Below are the code and all the weights of a small trained network. Each question names an input and a class and asks about switching units off, where a switched-off unit gives its printed mean instead of its output.

import numpy as np


def w(rows, s, z=0):
    codes = np.array(rows[::2]) - 128.0
    scale = np.full(codes.shape[1], s)
    scale[-1] = z or s
    return codes * scale


def f(y):
    return y / 2 * (1 + np.tanh(0.7978845608 * (y + 0.044715 * y**3)))


def log_softmax(a):
    a = a - a.max(-1, keepdims=True)
    return a - np.log(np.exp(a).sum(-1, keepdims=True))


def net(x, mask):
    res = np.array(x, float).reshape(1, 8) / 4 @ E
    y = f(res @ A[0][:, :-1].T + A[0][:, -1])
    res = res + np.where(mask, y, B[0][:, -1]) @ B[0][:, :-1]
    return log_softmax(res[-1] @ U[:, :-1].T + U[:, -1])


A, B = {}, {}
E = w([
[74,18,107,145,181,156,192,98],'x0',
[126,136,127,126,132,129,134,122],'x1',
[130,130,130,117,131,127,130,124],'x2',
[130,121,138,124,138,114,124,133],'x3',
[128,128,132,124,133,123,130,126],'x4',
[127,127,131,122,130,125,127,127],'x5',
[58,133,72,110,49,51,169,162],'x6',
[157,131,42,32,162,163,144,247],'x7',
],0.011)
A[0] = w([
[69,1,112,146,177,163,211,111,193],'N0',
[89,134,42,78,96,87,170,216,96],'N1',
[124,88,149,149,165,155,164,106,186],'N2',
[185,131,103,91,174,189,119,179,174],'N3',
[158,130,187,141,138,124,88,108,192],'N4',
[106,59,103,153,176,149,182,118,173],'N5',
[182,237,133,109,82,98,61,137,254],'N6',
[60,130,133,154,71,60,141,101,133],'N7',
],0.0089,0.0074)
B[0] = w([
[70,49,80,74,129,145,97,69,240],'N0',
[62,213,213,240,214,89,49,7,213],'N1',
[93,95,130,112,166,160,64,50,179],'N2',
[203,102,107,98,235,244,166,172,204],'N3',
[158,195,189,176,137,108,115,119,185],'N4',
[80,87,109,97,139,181,96,102,194],'N5',
[224,220,222,157,117,103,195,158,247],'N6',
[106,62,93,55,2,12,197,197,191],'N7',
],0.0071,0.014)
U = w([
[148,193,171,227,157,100,93,91,224],'0',
[58,119,133,155,165,137,25,60,207],'1',
[186,147,126,82,144,178,203,254,86],'2',
[148,74,57,46,164,184,113,156,3],'3',
[130,146,138,102,35,64,189,231,77],'4',
[88,56,55,55,59,92,165,134,83],'5',
],0.008,0.0033)

Each question gives the input, the list of numbers given to net, and the class t.
The units are the neurons (one row each of A and B). Each row of codes is followed by its name. A weight is (code - 128) times the scale printed after its matrix; where a second scale follows, it is the last column's (A, B and U).
mask holds one flag per neuron, in row order. A switched-off neuron (its flag False) gives its mean, the last column of its row in B, instead of its output. The means were averaged over made-up inputs and are rounded, as every weight is.
A unit's drop is (log p(t) with every unit on - log p(t) with that unit switched off) / (log p(t) with every unit on - log p(t) with every unit switched off).
The circuit of an input: a set's keep is (log p(t) with only the set's units on - log p(t) with every unit switched off) / (log p(t) with every unit on - log p(t) with every unit switched off). Starting from all 8 units, units are removed one at a time, each time the one whose removal leaves the highest keep (on an exact tie, the one counted first), for as long as the keep stays at least 0.8.
units of the circuit, in order: the units of the circuit, biggest drop first
most important unit: the unit with the biggest drop
top k neurons: the k neurons with the biggest drops, biggest first
drop when u is switched off: that unit's drop, to one decimal
input [0,2,6,-8,-1,-8,8,-5], class 4: most important unit -> N0
input [1,-6,1,-2,1,4,3,-7], class 5: top 3 neurons -> [N7; N6; N1]
input [-1,0,-3,-3,1,-3,1,0], class 4: top 2 neurons -> [N1; N3]
input [5,7,-7,7,-3,-5,6,1], class 1: top 2 neurons -> [N1; N5]
input [-3,8,-8,0,-1,-3,2,0], class 4: units of the circuit, in order -> [N1; N2]
input [0,0,-6,-5,-2,-1,2,3], class 0: units of the circuit, in order -> [N1; N0]
input [0,-4,7,-6,7,8,6,1], class 0: top 3 neurons -> [N1; N0; N5]
input [2,-8,-1,6,6,-3,-6,3], class 3: units of the circuit, in order -> [N1; N6]
input [-3,6,-5,-5,-8,6,0,2], class 2: top 2 neurons -> [N1; N2]
input [1,2,7,-6,-6,6,4,3], class 1: top 2 neurons -> [N1; N6]
input [0,-2,8,-1,1,3,3,-6], class 4: top 2 neurons -> [N7; N0]
input [7,-7,8,8,-7,-6,3,-4], class 5: top 2 neurons -> [N1; N7]
input [-4,3,0,1,8,-8,1,0], class 4: top 3 neurons -> [N1; N3; N2]
input [0,3,1,8,-1,-8,-7,4], class 2: most important unit -> N0
input [0,-1,-3,6,6,2,-5,4], class 2: top 2 neurons -> [N0; N1]
input [8,1,-5,-2,6,8,3,-2], class 5: top 2 neurons -> [N1; N7]
input [1,-1,-8,8,2,0,8,6], class 1: drop when N6 is switched off -> 0.2
input [-3,5,-1,2,-5,-4,6,-8], class 4: drop when N4 is switched off -> 0.0
input [8,0,6,4,1,-3,2,7], class 1: drop when N1 is switched off -> 1.1
input [-8,-1,5,-6,-4,-6,4,8], class 0: drop when N1 is switched off -> 1.6
input [4,0,-1,2,-8,2,3,-7], class 5: units of the circuit, in order -> [N7]
